Below are the code and all the weights of a small trained network. Each question names an input and a class and asks about switching units off, where a switched-off unit gives its printed mean instead of its output.

import numpy as np


def w(rows, s, z=0):
    codes = np.array(rows[::2]) - 128.0
    scale = np.full(codes.shape[1], s)
    scale[-1] = z or s
    return codes * scale


def norm(h):
    return h / np.sqrt((h * h).mean(-1, keepdims=True) + 1e-5)


def f(y):
    return np.maximum(y, 0)


def log_softmax(a):
    a = a - a.max(-1, keepdims=True)
    return a - np.log(np.exp(a).sum(-1, keepdims=True))


def net(x, mask):
    res = np.array(x, float).reshape(1, 4) / 4 @ E
    u = 0
    for l in range(3):
        y = f(norm(res) @ A[l][:, :-1].T + A[l][:, -1])
        res = res + np.where(mask[u : u + 6], y, B[l][:, -1]) @ B[l][:, :-1]
        u += 6
    return log_softmax(norm(res)[-1] @ U[:, :-1].T + U[:, -1])


A, B = {}, {}
E = w([
[131,125,132,129,125,128,128,125,133],'x0',
[93,163,249,101,133,130,99,171,115],'x1',
[197,192,131,163,83,186,109,135,45],'x2',
[189,104,124,30,140,102,89,85,73],'x3',
],0.015)
A[0] = w([
[107,66,43,111,190,85,156,102,183,30],'L0N1',
[70,122,184,51,161,88,135,118,185,1],'L0N2',
[47,88,127,129,184,80,123,151,218,121],'L0N3',
[166,122,114,30,133,118,92,97,78,58],'L0N4',
[148,102,135,12,177,62,127,56,110,103],'L0N5',
[147,129,83,158,144,114,169,98,128,32],'L0N6',
],0.011,0.0048)
B[0] = w([
[73,192,91,71,66,154,134,120,203,217],'L0N1',
[173,53,145,196,211,135,125,181,83,196],'L0N2',
[150,173,161,128,137,115,189,56,52,235],'L0N3',
[125,133,157,109,160,103,251,60,78,220],'L0N4',
[104,78,88,126,81,106,4,211,207,246],'L0N5',
[107,114,188,170,168,107,128,141,103,158],'L0N6',
],0.011)
A[1] = w([
[142,149,55,181,125,148,165,103,155,71],'L1N1',
[183,85,5,107,115,115,140,52,129,109],'L1N2',
[126,170,138,158,99,149,143,129,112,111],'L1N3',
[139,125,183,60,102,72,112,74,112,46],'L1N4',
[128,136,114,110,113,115,131,136,167,43],'L1N5',
[153,94,59,197,104,156,93,131,128,1],'L1N6',
],0.013,0.0065)
B[1] = w([
[176,136,106,41,215,192,94,127,112,201],'L1N1',
[126,161,147,244,36,78,99,120,107,255],'L1N2',
[116,77,102,100,158,123,89,149,182,190],'L1N3',
[150,178,146,105,172,235,160,132,116,189],'L1N4',
[140,98,97,74,95,141,139,160,170,145],'L1N5',
[180,94,89,123,235,171,123,193,128,157],'L1N6',
],0.011,0.0096)
A[2] = w([
[126,146,131,156,107,183,80,214,161,48],'L2N1',
[126,143,71,111,133,145,202,70,140,2],'L2N2',
[128,183,70,152,113,126,178,68,168,49],'L2N3',
[160,113,17,144,151,163,184,115,122,95],'L2N4',
[136,135,177,247,111,98,181,105,107,84],'L2N5',
[123,114,168,94,142,86,192,122,103,117],'L2N6',
],0.012,0.0076)
B[2] = w([
[77,230,84,205,111,80,25,119,254,204],'L2N1',
[19,142,183,53,88,239,66,48,32,175],'L2N2',
[54,48,248,14,142,220,126,104,101,214],'L2N3',
[151,40,78,65,182,125,179,34,122,242],'L2N4',
[144,144,43,205,87,71,233,87,71,253],'L2N5',
[184,152,116,168,144,158,173,173,169,209],'L2N6',
],0.0083,0.0056)
U = w([
[41,139,138,59,133,203,173,30,138,220],'0',
[177,135,35,163,234,171,94,119,162,142],'1',
[85,97,34,84,19,61,88,118,204,62],'2',
[185,145,86,186,44,105,152,51,38,62],'3',
[96,164,189,234,202,93,254,139,124,51],'4',
[69,220,155,206,94,111,59,174,187,252],'5',
[133,33,189,75,201,68,81,209,129,134],'6',
[183,206,214,63,131,216,138,146,68,101],'7',
],0.02,0.0025)

Each question gives the input, the list of numbers given to net, and the class t.
The units are the neurons (one row each of A and B). Each row of codes is followed by its name. A weight is (code - 128) times the scale printed after its matrix; where a second scale follows, it is the last column's (A, B and U).
mask holds one flag per neuron, layer by layer. A switched-off neuron (its flag False) gives its mean, the last column of its row in B, instead of its output. The means were averaged over made-up inputs and are rounded, as every weight is.
A unit's drop is (log p(t) with every unit on - log p(t) with that unit switched off) / (log p(t) with every unit on - log p(t) with every unit switched off).
The circuit of an input: a set's keep is (log p(t) with only the set's units on - log p(t) with every unit switched off) / (log p(t) with every unit on - log p(t) with every unit switched off). Starting from the 12 units with the biggest drops (on a tie, the unit counted first), units are removed one at a time, each time the one whose removal leaves the highest keep (on an exact tie, the one counted first), for as long as the keep stays at least 0.8.
circuit, biggest first: the units of the circuit, biggest drop first
unit that matters most: the unit with the biggest drop
k most important neurons: the k neurons with the biggest drops, biggest first
top k neurons in layer l: the k neurons of layer l with the biggest drops, biggest first
drop when u is switched off: that unit's drop, to one decimal
input [-5,-2,-3,1], class 2: circuit, biggest first -> [L0N5]
input [2,-2,0,-8], class 0: top 3 neurons in layer 0 -> [L0N5, L0N2, L0N3]
input [-7,-5,-2,2], class 2: 2 most important neurons -> [L0N5, L0N1]
input [1,-3,2,0], class 1: 2 most important neurons -> [L0N4, L0N3]
input [3,7,8,-2], class 5: 3 most important neurons -> [L2N1, L0N3, L0N4]
input [-1,4,0,0], class 4: top 2 neurons in layer 0 -> [L0N5, L0N1]
input [-1,1,4,-3], class 5: 2 most important neurons -> [L0N4, L2N1]
input [3,-3,0,1], class 2: 2 most important neurons -> [L0N3, L0N1]
input [4,6,-4,0], class 4: top 2 neurons in layer 0 -> [L0N3, L0N2]
input [2,0,7,-5], class 1: 2 most important neurons -> [L1N2, L0N5]
input [0,1,0,2], class 6: top 3 neurons in layer 0 -> [L0N5, L0N1, L0N4]
input [-6,6,-7,0], class 4: 2 most important neurons -> [L0N3, L1N1]
input [2,-3,1,-1], class 1: 3 most important neurons -> [L0N4, L0N3, L0N5]
input [-5,-1,-7,-5], class 0: unit that matters most -> L0N1
input [-4,-6,-8,-2], class 0: 2 most important neurons -> [L0N1, L0N3]
input [4,5,6,-1], class 5: 2 most important neurons -> [L0N4, L0N3]
input [-3,-1,-5,7], class 2: drop when L0N1 is switched off -> 0.2
input [3,-1,-4,8], class 2: drop when L0N5 is switched off -> 6.4
input [1,0,3,-2], class 1: drop when L1N2 is switched off -> 0.1
input [-1,-1,-1,-6], class 0: unit that matters most -> L0N5
input [3,-5,-1,4], class 2: drop when L0N5 is switched off -> 0.5
